Below are the code and all the weights of a small trained network. Each question names an input and a class and asks about switching units off, where a switched-off unit gives its printed mean instead of its output.

import numpy as np


def w(rows, s, z=0):
    codes = np.array(rows[::2]) - 128.0
    scale = np.full(codes.shape[1], s)
    scale[-1] = z or s
    return codes * scale


def f(y):
    return np.maximum(y, 0)


def log_softmax(a):
    a = a - a.max(-1, keepdims=True)
    return a - np.log(np.exp(a).sum(-1, keepdims=True))


def net(x, mask):
    res = np.array(x, float).reshape(1, 8) / 4 @ E
    y = f(res @ A[0][:, :-1].T + A[0][:, -1])
    res = res + np.where(mask, y, B[0][:, -1]) @ B[0][:, :-1]
    return log_softmax(res[-1] @ U[:, :-1].T + U[:, -1])


A, B = {}, {}
E = w([
[189,189,144,115],'x0',
[97,145,54,128],'x1',
[165,100,123,177],'x2',
[86,166,188,254],'x3',
[205,99,97,165],'x4',
[140,78,169,137],'x5',
[109,188,84,126],'x6',
[132,83,138,165],'x7',
],0.0097)
A[0] = w([
[155,135,72,158,48],'n1',
[91,115,96,175,87],'n2',
[101,143,169,200,228],'n3',
[62,58,139,141,3],'n4',
[64,110,227,32,48],'n5',
[79,102,57,197,44],'n6',
[166,121,148,104,107],'n7',
[122,100,137,177,101],'n8',
[139,158,84,24,37],'n9',
[151,173,126,118,67],'n10',
[131,90,133,149,210],'n11',
[154,120,138,100,62],'n12',
[78,79,131,136,127],'n13',
[145,142,85,91,33],'n14',
[159,129,144,118,94],'n15',
[223,140,199,71,109],'n16',
[170,86,134,161,126],'n17',
[123,184,179,120,114],'n18',
[158,248,176,199,175],'n19',
],0.015,0.0057)
B[0] = w([
[72,149,142,43,154],'n1',
[149,93,161,140,167],'n2',
[107,116,124,220,239],'n3',
[74,207,146,71,167],'n4',
[148,254,137,34,199],'n5',
[160,62,196,91,184],'n6',
[134,80,127,120,155],'n7',
[148,164,161,150,174],'n8',
[112,124,16,152,216],'n9',
[119,172,97,106,150],'n10',
[108,101,162,167,187],'n11',
[152,106,123,132,143],'n12',
[141,180,167,110,174],'n13',
[130,125,77,106,163],'n14',
[118,106,143,113,144],'n15',
[126,4,171,23,201],'n16',
[124,116,185,125,184],'n17',
[98,153,175,104,176],'n18',
[124,232,158,154,255],'n19',
],0.023,0.012)
U = w([
[109,24,165,133,194],'0',
[91,115,97,73,41],'1',
[100,72,3,113,3],'2',
[83,138,147,189,234],'3',
],0.0054,0.0032)

Each question gives the input, the list of numbers given to net, and the class t.
The units are the neurons (one row each of A and B). Each row of codes is followed by its name. A weight is (code - 128) times the scale printed after its matrix; where a second scale follows, it is the last column's (A, B and U).
mask holds one flag per neuron, in row order. A switched-off neuron (its flag False) gives its mean, the last column of its row in B, instead of its output. The means were averaged over made-up inputs and are rounded, as every weight is.
A unit's drop is (log p(t) with every unit on - log p(t) with that unit switched off) / (log p(t) with every unit on - log p(t) with every unit switched off).
The circuit of an input: a set's keep is (log p(t) with only the set's units on - log p(t) with every unit switched off) / (log p(t) with every unit on - log p(t) with every unit switched off). Starting from the 12 units with the biggest drops (on a tie, the unit counted first), units are removed one at a time, each time the one whose removal leaves the highest keep (on an exact tie, the one counted first), for as long as the keep stays at least 0.8.
units of the circuit, in order: the units of the circuit, biggest drop first
top k neurons: the k neurons with the biggest drops, biggest first
drop of u: that unit's drop, to one decimal
input [2,-5,0,-4,3,-8,4,-7], class 2: units of the circuit, in order -> [n9]
input [7,-2,-1,-6,-2,-8,-7,4], class 2: units of the circuit, in order -> [n9 n19]
input [4,2,8,-1,-5,3,-4,2], class 0: units of the circuit, in order -> [n19 n5]
input [-4,-4,-1,-2,-7,7,2,3], class 1: top 2 neurons -> [n5 n19]
input [0,6,6,-2,-1,-6,-3,1], class 2: top 2 neurons -> [n19 n16]
input [-4,0,4,4,8,5,3,4], class 0: top 3 neurons -> [n6 n19 n5]
input [3,-3,3,-4,-7,-7,-3,-6], class 2: top 2 neurons -> [n9 n19]
input [5,0,7,1,-4,6,-5,8], class 0: top 2 neurons -> [n16 n19]
input [8,3,-1,-2,-8,1,7,-1], class 2: drop of n14 -> 0.1
input [7,-8,4,2,-1,-4,-5,7], class 0: drop of n3 -> 0.0
input [3,4,-7,-2,-4,-5,2,-1], class 2: drop of n9 -> 0.4
